Below are the code and all the weights of a small trained network. Each question names an input and a target symbol and asks about switching units off, where a switched-off unit gives its printed mean instead of its output.

import numpy as np


def w(rows, s, z=0):
    codes = np.array(rows[::2]) - 128.0
    scale = np.full(codes.shape[1], s)
    scale[-1] = z or s
    return codes * scale


def softmax(a):
    e = np.exp(a - a.max(-1, keepdims=True))
    return e / e.sum(-1, keepdims=True)


def log_softmax(a):
    a = a - a.max(-1, keepdims=True)
    return a - np.log(np.exp(a).sum(-1, keepdims=True))


def net(x, mask):
    ids = ['γδζλμξπσφψω'.index(c) for c in x.split()]
    T = len(ids)
    res = E[ids] + P[:T]
    u = 0
    for l in range(3):
        r = res
        for j in range(2):
            rows = slice(4 * j, 4 * j + 4)
            q, k, v = (r @ M[l][rows].T for M in (Q, K, V))
            z = softmax(np.where(np.tri(T) > 0, q @ k.T / 4**0.5, -1e9)) @ v
            o = O[l][rows]
            res = res + np.where(mask[u + j], z, o[:, -1]) @ o[:, :-1]
        u += 2
    return log_softmax(res[-1] @ U[:, :-1].T + U[:, -1])


Q, K, V, O = {}, {}, {}, {}
E = w([
[124,110,242,90],'γ',
[139,146,42,97],'δ',
[121,252,94,102],'ζ',
[98,50,73,101],'λ',
[188,188,203,129],'μ',
[236,167,148,61],'ξ',
[67,169,65,36],'π',
[187,90,230,178],'σ',
[106,62,131,208],'φ',
[74,250,220,64],'ψ',
[130,137,89,216],'ω',
],0.017)
P = w([
[72,119,245,98],'0',
[159,83,99,129],'1',
[166,87,91,134],'2',
[171,89,83,135],'3',
[169,97,77,137],'4',
[159,104,74,142],'5',
],0.012)
Q[0] = w([
[99,60,172,177],'L0H1',
[193,172,185,88],'L0H1',
[166,204,133,194],'L0H1',
[145,183,118,160],'L0H1',
[167,64,179,161],'L0H2',
[140,135,173,222],'L0H2',
[155,62,204,87],'L0H2',
[161,153,1,83],'L0H2',
],0.0099)
K[0] = w([
[151,59,113,242],'L0H1',
[48,111,241,30],'L0H1',
[145,189,105,75],'L0H1',
[104,203,158,167],'L0H1',
[179,13,191,195],'L0H2',
[3,164,123,230],'L0H2',
[149,54,226,84],'L0H2',
[255,146,32,52],'L0H2',
],0.0075)
V[0] = w([
[117,105,74,58],'L0H1',
[47,131,235,87],'L0H1',
[51,162,221,56],'L0H1',
[216,150,92,138],'L0H1',
[251,186,105,94],'L0H2',
[39,240,170,254],'L0H2',
[109,69,102,227],'L0H2',
[152,39,171,180],'L0H2',
],0.007)
O[0] = w([
[171,220,171,18,112],'L0H1',
[61,255,49,75,254],'L0H1',
[66,108,182,202,240],'L0H1',
[140,7,113,112,82],'L0H1',
[134,110,162,155,174],'L0H2',
[217,80,149,90,12],'L0H2',
[142,122,125,137,66],'L0H2',
[117,118,99,92,177],'L0H2',
],0.0046,0.0045)
Q[1] = w([
[85,189,89,179],'L1H1',
[145,226,169,198],'L1H1',
[249,204,130,64],'L1H1',
[5,103,173,139],'L1H1',
[170,255,109,165],'L1H2',
[202,83,55,240],'L1H2',
[120,89,152,143],'L1H2',
[63,115,112,1],'L1H2',
],0.0086)
K[1] = w([
[9,185,88,177],'L1H1',
[44,159,240,217],'L1H1',
[79,210,255,85],'L1H1',
[214,159,83,116],'L1H1',
[91,150,192,19],'L1H2',
[203,90,155,167],'L1H2',
[146,74,154,158],'L1H2',
[51,150,24,138],'L1H2',
],0.011)
V[1] = w([
[101,83,54,151],'L1H1',
[217,171,140,25],'L1H1',
[64,128,64,129],'L1H1',
[159,169,236,120],'L1H1',
[99,143,15,162],'L1H2',
[175,153,164,110],'L1H2',
[252,185,124,161],'L1H2',
[103,118,132,193],'L1H2',
],0.011)
O[1] = w([
[208,148,142,114,41],'L1H1',
[9,181,152,123,81],'L1H1',
[237,196,92,77,148],'L1H1',
[63,97,112,139,240],'L1H1',
[122,232,159,90,58],'L1H2',
[129,131,62,82,126],'L1H2',
[1,90,86,139,4],'L1H2',
[171,150,152,177,132],'L1H2',
],0.0079,0.005)
Q[2] = w([
[189,77,133,63],'L2H1',
[102,207,94,98],'L2H1',
[197,134,103,217],'L2H1',
[140,90,159,179],'L2H1',
[112,146,166,200],'L2H2',
[103,140,225,179],'L2H2',
[83,84,147,57],'L2H2',
[9,213,161,114],'L2H2',
],0.011)
K[2] = w([
[236,44,145,162],'L2H1',
[74,174,107,95],'L2H1',
[139,149,75,229],'L2H1',
[131,40,36,200],'L2H1',
[2,131,109,216],'L2H2',
[162,204,217,73],'L2H2',
[149,62,193,92],'L2H2',
[83,147,208,137],'L2H2',
],0.0082)
V[2] = w([
[120,120,135,108],'L2H1',
[189,152,235,107],'L2H1',
[129,2,213,26],'L2H1',
[151,79,222,97],'L2H1',
[99,157,118,149],'L2H2',
[168,74,90,116],'L2H2',
[89,124,60,38],'L2H2',
[125,71,214,55],'L2H2',
],0.009)
O[2] = w([
[146,253,47,2,128],'L2H1',
[191,123,74,126,245],'L2H1',
[178,168,30,101,250],'L2H1',
[113,140,106,48,253],'L2H1',
[135,153,207,201,81],'L2H2',
[105,205,129,138,169],'L2H2',
[77,176,23,57,46],'L2H2',
[134,59,85,52,209],'L2H2',
],0.0056,0.0024)
U = w([
[145,75,153,75,254],'γ',
[133,179,54,167,205],'δ',
[109,120,66,113,25],'ζ',
[173,122,60,114,34],'λ',
[139,131,89,170,143],'μ',
[133,138,101,159,164],'ξ',
[139,214,132,143,85],'π',
[132,48,122,160,72],'σ',
[188,124,120,171,68],'φ',
[99,177,168,168,122],'ψ',
[147,174,139,248,93],'ω',
],0.013,0.0052)

Each question gives the input, a string of symbols that net reads in full, and the target symbol t.
The units are the heads (4 rows each of Q, K, V and O). Each row of codes is followed by its name. A weight is (code - 128) times the scale printed after its matrix; where a second scale follows, it is the last column's (O and U).
mask holds one flag per head, layer by layer. A switched-off head (its flag False) gives its mean, the last column of its rows in O, instead of its output. The means were averaged over made-up inputs and are rounded, as every weight is.
A unit's drop is (log p(t) with every unit on - log p(t) with that unit switched off) / (log p(t) with every unit on - log p(t) with every unit switched off).
The circuit of an input: a set's keep is (log p(t) with only the set's units on - log p(t) with every unit switched off) / (log p(t) with every unit on - log p(t) with every unit switched off). Starting from all 6 units, units are removed one at a time, each time the one whose removal leaves the highest keep (on an exact tie, the one counted first), for as long as the keep stays at least 0.8.
units of the circuit, in order: the units of the circuit, biggest drop first
most important unit: the unit with the biggest drop
heads that matter: for each layer, one digit per head in row order, 1 if its drop is at least 0.15 and else 0, layers parted by /
drop of u: that unit's drop, to one decimal
input ξ γ λ σ ζ, target ζ: heads that matter => 00 / 11 / 01
input γ γ φ μ, target ω: units of the circuit, in order => (L0H1, L1H2, L2H2)
input ψ γ γ ζ φ, target φ: heads that matter => 01 / 10 / 00
input φ γ ω σ, target σ: heads that matter => 01 / 11 / 00
input φ ξ δ ξ, target λ: heads that matter => 10 / 11 / 10
input ψ π λ, target λ: most important unit => L0H1
input φ ξ γ ω μ, target λ: heads that matter => 10 / 11 / 10
input ζ σ ξ, target ψ: units of the circuit, in order => (L1H1, L0H2)
input π λ ξ σ γ μ, target π: heads that matter => 10 / 11 / 00
input γ γ δ ω ζ, target ω: units of the circuit, in order => (L1H2, L2H1, L2H2)
input γ π δ γ, target π: units of the circuit, in order => (L1H1, L1H2)
input π μ δ φ ξ, target π: units of the circuit, in order => (L0H1, L1H2)
input γ σ ξ γ ξ ζ, target ω: heads that matter => 10 / 01 / 11
input μ ζ γ ω γ ζ, target σ: most important unit => L1H1
input γ γ π γ μ, target ω: units of the circuit, in order => (L0H1, L1H2, L2H1)
input ξ δ ω λ λ ζ, target ζ: units of the circuit, in order => (L1H1, L1H2, L2H2)
input ζ ξ γ γ ξ μ, target ψ: units of the circuit, in order => (L1H1, L0H2)
input φ φ ζ ξ π μ, target λ: units of the circuit, in order => (L1H1, L0H1, L1H2)
input σ γ ω, target ω: heads that matter => 00 / 01 / 11
input γ γ ξ γ ξ σ, target σ: most important unit => L1H2
input λ ξ σ σ π, target π: heads that matter => 00 / 11 / 00
input γ λ φ, target φ: heads that matter => 00 / 11 / 00
input ζ φ γ μ, target ψ: units of the circuit, in order => (L1H1, L2H1)
input μ γ ξ μ, target σ: units of the circuit, in order => (L1H1, L1H2)
input ξ γ ξ λ μ, target ζ: drop of L2H2 => 0.2
